K152: [-29  55 -13  -6  65]
K124: [-29  32 -13 -27  51]
K417: [-29  85 -56  61 -21]
K15: [ 90 -24 -44  43 -18]
K669: [-29 -23  87 -24 -44]
K887: [-29 -17  42 -13 -25]
K511: [-29 -10  36  53 -22]
at: [ 87 -24 -44]  K669, 2
at: [-29 -10]  K511, 0
at: [-27  51]  K124, 3
at: [-10  36  53 -22]  K511, 1
at: [ 42 -13]  K887, 2
at: [-56  61 -21]  K417, 2

K152: [-2  0 -2 -1 -4  8]
K429: [92 -5 -2 -1 -4  1]
K567: [-48  92  -4  -2   1  -1]
at: [-48  92]  K567, 0
at: [ 0 -2 -1]  K152, 1
at: [92 -5 -2 -1]  K429, 0
at: [-2 -1 -4  1]  K429, 2
at: [92 -4 -2]  K567, 1
at: [92 -5 -2 -1 -4]  K429, 0

K511: [ 54 -21   0   4 -20 -20  -8]
K669: [-21 -41   8  -5 -37 -36  -7]
K124: [-96 -16 -20 -26  20  36  84]
K15: [-16 -96 -20  20 -26  30  -4]
at: [-41   8  -5 -37 -36  -7]  K669, 1
at: [-96 -16]  K124, 0
at: [-26  30  -4]  K15, 4
at: [ 20 -26]  K15, 3
at: [-21 -41   8  -5 -37 -36]  K669, 0
at: [-16 -20 -26  20]  K124, 1

